Here is a tiny trained network, its code and every weight. The questions are about switching its units off for an input and a target symbol, where a switched-off unit gives its printed mean instead of its output.

import numpy as np


def w(rows, s, z=0):
    codes = np.array(rows[::2]) - 128.0
    scale = np.full(codes.shape[1], s)
    scale[-1] = z or s
    return codes * scale


def norm(h):
    return h / np.sqrt((h * h).mean(-1, keepdims=True) + 1e-5)


def f(y):
    return y / 2 * (1 + np.tanh(0.7978845608 * (y + 0.044715 * y**3)))


def softmax(a):
    e = np.exp(a - a.max(-1, keepdims=True))
    return e / e.sum(-1, keepdims=True)


def log_softmax(a):
    a = a - a.max(-1, keepdims=True)
    return a - np.log(np.exp(a).sum(-1, keepdims=True))


def net(x, mask):
    ids = ['αγθλμσψ'.index(c) for c in x.split()]
    T = len(ids)
    res = E[ids] + P[:T]
    u = 0
    for l in range(3):
        r = norm(res)
        for j in range(2):
            rows = slice(2 * j, 2 * j + 2)
            q, k, v = (r @ M[l][rows].T for M in (Q, K, V))
            z = softmax(np.where(np.tri(T) > 0, q @ k.T / 2**0.5, -1e9)) @ v
            o = O[l][rows]
            res = res + np.where(mask[u + j], z, o[:, -1]) @ o[:, :-1]
        u += 2
        y = f(norm(res) @ A[l][:, :-1].T + A[l][:, -1])
        res = res + np.where(mask[u : u + 4], y, B[l][:, -1]) @ B[l][:, :-1]
        u += 4
    return log_softmax(norm(res)[-1] @ U[:, :-1].T + U[:, -1])


Q, K, V, O, A, B = {}, {}, {}, {}, {}, {}
E = w([
[82,163,76,118,224,209,130,40,191,178,109,96],'α',
[136,115,137,242,165,173,116,92,119,102,110,7],'γ',
[80,65,80,203,85,106,106,80,172,129,91,247],'θ',
[76,161,252,126,144,153,204,90,151,80,151,151],'λ',
[125,152,125,181,68,195,27,118,135,88,125,176],'μ',
[97,176,134,59,91,121,54,100,114,133,52,112],'σ',
[12,217,122,126,109,43,78,35,49,45,211,169],'ψ',
],0.02)
P = w([
[179,97,190,157,145,196,150,109,216,187,62,106],'0',
[126,94,153,131,126,220,159,80,138,138,67,129],'1',
[92,78,123,90,151,194,152,94,139,64,60,165],'2',
[80,102,178,111,123,149,109,111,216,118,115,105],'3',
[36,190,181,164,50,167,123,140,158,191,190,72],'4',
[23,165,105,99,106,148,135,114,134,54,142,125],'5',
[37,156,87,84,49,134,109,89,140,48,171,93],'6',
[22,215,134,127,77,66,90,132,157,113,250,98],'7',
[66,237,109,101,77,47,93,91,140,64,229,80],'8',
[62,228,85,108,47,33,39,43,106,24,210,107],'9',
],0.011)
Q[0] = w([
[251,87,133,121,171,153,199,209,88,188,155,175],'0.h0',
[144,122,127,122,139,171,136,87,77,44,84,159],'0.h0',
[3,122,172,188,79,175,101,51,205,93,89,141],'0.h1',
[3,188,155,166,68,119,55,49,215,86,169,102],'0.h1',
],0.045)
K[0] = w([
[185,44,143,136,156,254,149,152,194,183,31,115],'0.h0',
[151,184,206,157,57,84,92,127,156,210,129,105],'0.h0',
[92,162,113,135,52,88,35,152,106,71,200,128],'0.h1',
[81,175,113,129,99,22,99,109,50,57,201,108],'0.h1',
],0.038)
V[0] = w([
[195,153,175,128,54,122,186,178,135,21,225,191],'0.h0',
[140,187,254,19,120,134,108,188,74,98,64,76],'0.h0',
[151,196,81,50,148,215,34,128,174,136,209,153],'0.h1',
[115,143,57,25,121,34,193,139,139,211,151,173],'0.h1',
],0.03)
O[0] = w([
[72,64,210,198,138,124,99,106,62,51,93,115,106],'0.h0',
[145,154,162,143,240,86,81,170,82,192,87,200,143],'0.h0',
[116,117,121,109,125,220,149,152,174,69,121,185,211],'0.h1',
[131,246,162,129,80,155,149,139,176,158,176,119,4],'0.h1',
],0.013,0.025)
A[0] = w([
[190,117,136,80,101,113,160,208,101,137,128,113,44],'0.n0',
[119,146,57,157,252,171,143,73,122,144,183,19,253],'0.n1',
[140,127,228,20,116,151,143,177,96,116,40,25,117],'0.n2',
[50,124,171,105,136,105,226,53,153,131,160,172,156],'0.n3',
],0.03,0.0044)
B[0] = w([
[88,141,152,152,190,142,120,139,155,181,148,152,148],'0.n0',
[186,138,115,223,146,120,5,112,190,140,154,89,220],'0.n1',
[169,151,61,160,133,162,178,161,225,138,53,109,164],'0.n2',
[74,168,140,154,197,89,132,49,159,151,143,224,248],'0.n3',
],0.018,0.016)
Q[1] = w([
[86,144,105,227,184,182,3,102,207,110,68,178],'1.h0',
[190,62,154,86,142,166,153,225,42,131,47,126],'1.h0',
[168,107,120,45,134,139,164,172,112,172,9,52],'1.h1',
[175,71,118,241,143,210,74,175,175,69,70,113],'1.h1',
],0.042)
K[1] = w([
[38,192,135,65,117,82,158,93,76,164,130,231],'1.h0',
[173,143,166,124,181,179,43,205,120,118,88,118],'1.h0',
[197,174,173,101,195,168,126,126,122,161,153,15],'1.h1',
[154,1,156,149,157,164,94,141,46,105,116,116],'1.h1',
],0.051)
V[1] = w([
[250,83,184,188,206,167,145,99,172,127,63,69],'1.h0',
[136,103,150,181,173,189,107,97,102,63,244,92],'1.h0',
[119,111,191,117,168,147,80,117,95,89,140,51],'1.h1',
[97,128,112,171,15,95,14,235,160,148,119,200],'1.h1',
],0.022)
O[1] = w([
[3,106,93,78,98,144,154,140,153,148,176,118,2],'1.h0',
[100,160,91,187,111,114,110,142,123,106,85,131,76],'1.h0',
[124,143,167,149,119,115,114,133,112,209,114,105,111],'1.h1',
[187,129,142,88,129,121,114,135,119,75,135,170,107],'1.h1',
],0.013,0.0084)
A[1] = w([
[58,190,140,63,180,72,91,88,4,82,197,92,75],'1.n0',
[117,219,198,121,146,197,121,149,140,67,151,126,82],'1.n1',
[125,36,156,88,116,176,172,166,99,71,126,170,2],'1.n2',
[146,161,211,46,180,109,164,219,113,220,175,224,84],'1.n3',
],0.039,0.0036)
B[1] = w([
[78,139,15,149,243,180,214,86,109,110,205,101,160],'1.n0',
[191,106,172,217,173,132,147,121,145,231,93,159,175],'1.n1',
[172,155,122,90,125,177,112,167,114,31,127,234,186],'1.n2',
[243,53,205,4,157,149,96,80,92,240,166,82,253],'1.n3',
],0.02,0.034)
Q[2] = w([
[137,191,152,107,116,131,165,169,141,185,83,190],'2.h0',
[176,189,34,236,125,193,144,67,253,37,53,178],'2.h0',
[151,86,115,102,56,150,61,146,180,191,91,94],'2.h1',
[238,177,90,207,163,116,107,91,201,140,91,177],'2.h1',
],0.046)
K[2] = w([
[180,169,186,155,141,181,176,132,143,76,146,130],'2.h0',
[160,129,230,99,176,122,49,96,127,248,164,164],'2.h0',
[114,116,159,58,69,75,109,132,99,226,139,78],'2.h1',
[213,253,147,176,116,78,97,161,135,168,53,127],'2.h1',
],0.047)
V[2] = w([
[151,96,5,155,119,175,180,92,147,63,116,108],'2.h0',
[140,116,138,141,96,191,183,113,97,153,121,120],'2.h0',
[72,99,104,196,143,214,132,103,131,119,222,125],'2.h1',
[117,76,99,68,197,173,167,127,105,80,231,80],'2.h1',
],0.026)
O[2] = w([
[8,98,143,114,130,128,153,157,134,160,252,141,254],'2.h0',
[136,132,127,109,116,138,163,170,115,112,149,114,70],'2.h0',
[49,118,149,173,122,89,84,186,75,76,103,141,182],'2.h1',
[79,108,207,162,180,164,97,92,123,74,8,78,136],'2.h1',
],0.012,0.0079)
A[2] = w([
[81,160,217,155,185,110,148,103,30,121,73,57,43],'2.n0',
[162,137,88,111,57,44,113,96,92,120,151,156,122],'2.n1',
[172,133,180,203,50,143,158,158,115,76,153,1,73],'2.n2',
[194,135,204,77,84,185,123,189,40,152,152,121,4],'2.n3',
],0.046,0.0043)
B[2] = w([
[114,205,176,116,200,120,136,185,152,123,54,31,221],'2.n0',
[153,162,159,132,131,158,62,166,122,85,119,148,183],'2.n1',
[252,161,163,103,105,57,195,88,102,69,144,82,188],'2.n2',
[199,124,126,44,203,80,107,92,126,221,126,158,253],'2.n3',
],0.031,0.025)
U = w([
[177,107,216,11,153,120,128,79,101,131,137,91,129],'α',
[149,84,169,166,91,25,149,123,83,23,228,20,236],'γ',
[58,180,196,146,176,61,147,146,122,69,85,30,250],'θ',
[93,47,202,134,121,160,95,139,70,2,141,161,204],'λ',
[108,159,50,100,93,173,129,196,190,126,171,60,97],'μ',
[102,65,42,189,128,52,5,85,102,106,120,38,15],'σ',
[88,112,112,195,166,52,234,82,72,121,148,145,33],'ψ',
],0.0045,0.0012)

Each question gives the input, a string of symbols that net reads in full, and the target symbol t.
The units are the heads (2 rows each of Q, K, V and O) and the neurons (one row each of A and B). Each row of codes is followed by its name. A weight is (code - 128) times the scale printed after its matrix; where a second scale follows, it is the last column's (O, A, B and U).
mask holds one flag per unit, layer by layer, with each layer's heads first. A switched-off unit (its flag False) gives its mean, the last column of its rows in O or B, instead of its output. The means were averaged over made-up inputs and are rounded, as every weight is.
A unit's drop is (log p(t) with every unit on - log p(t) with that unit switched off) / (log p(t) with every unit on - log p(t) with every unit switched off).
The circuit of an input: a set's keep is (log p(t) with only the set's units on - log p(t) with every unit switched off) / (log p(t) with every unit on - log p(t) with every unit switched off). Starting from the 12 units with the biggest drops (on a tie, the unit counted first), units are removed one at a time, each time the one whose removal leaves the highest keep (on an exact tie, the one counted first), for as long as the keep stays at least 0.8.
units of the circuit, in order: the units of the circuit, biggest drop first
most important unit: the unit with the biggest drop
top k neurons: the k neurons with the biggest drops, biggest first
top k neurons in layer l: the k neurons of layer l with the biggest drops, biggest first
heads that matter: for each layer, one digit per head in row order, 1 if its drop is at least 0.15 and else 0, layers parted by /
drop when u is switched off: that unit's drop, to one decimal
input α σ σ θ μ μ ψ γ γ ψ, target ψ: heads that matter	01 / 10 / 01
input α λ λ, target θ: most important unit	0.h0
input α α α α α θ μ γ λ, target λ: units of the circuit, in order	[0.h1, 1.n2, 1.n3]
input σ γ α α λ, target θ: heads that matter	11 / 00 / 01
input α ψ λ α σ γ θ α α, target σ: heads that matter	00 / 00 / 00
input λ α γ γ σ γ λ γ, target θ: units of the circuit, in order	[0.h0, 2.n0]
input α α α, target μ: units of the circuit, in order	[0.h0, 1.n3, 2.n3]
input γ α σ ψ α α μ σ μ ψ, target ψ: heads that matter	01 / 00 / 01
input σ α α α α, target μ: units of the circuit, in order	[0.h0, 1.n3]
input ψ α λ μ γ μ γ α γ θ, target λ: units of the circuit, in order	[1.n3, 2.n3, 2.n0]
input θ α α σ ψ σ μ ψ λ, target ψ: heads that matter	11 / 00 / 01
input θ σ ψ γ λ γ θ ψ α, target ψ: heads that matter	11 / 00 / 01
input α λ λ θ, target θ: heads that matter	10 / 00 / 00
input γ ψ α θ σ σ λ, target ψ: top 2 neurons	[1.n3, 0.n3]
input μ θ α λ θ γ θ, target γ: heads that matter	11 / 00 / 00
input ψ σ α μ γ, target γ: top 3 neurons	[1.n3, 2.n2, 0.n1]
input ψ σ θ σ α θ ψ λ μ, target ψ: top 2 neurons	[1.n1, 1.n3]
input λ μ ψ θ λ σ, target μ: heads that matter	01 / 00 / 01
input μ λ γ, target λ: top neuron	[1.n2]
input λ α α γ λ γ γ, target θ: most important unit	2.n0
input α λ μ ψ σ λ θ μ γ, target γ: top 2 neurons in layer 0	[0.n3, 0.n1]
input α α μ λ ψ σ, target μ: top 2 neurons	[1.n3, 0.n2]
input λ σ ψ θ λ ψ α ψ ψ α, target ψ: top 3 neurons in layer 1	[1.n3, 1.n1, 1.n0]
input μ α λ, target λ: drop when 1.n2 is switched off	0.2
input σ σ α γ λ μ μ θ, target λ: drop when 0.h1 is switched off	0.7
input μ μ θ σ λ θ α γ μ α, target λ: drop when 2.n3 is switched off	0.0
input μ μ σ λ γ μ, target λ: drop when 1.n2 is switched off	0.3
input λ θ α, target θ: most important unit	0.h0
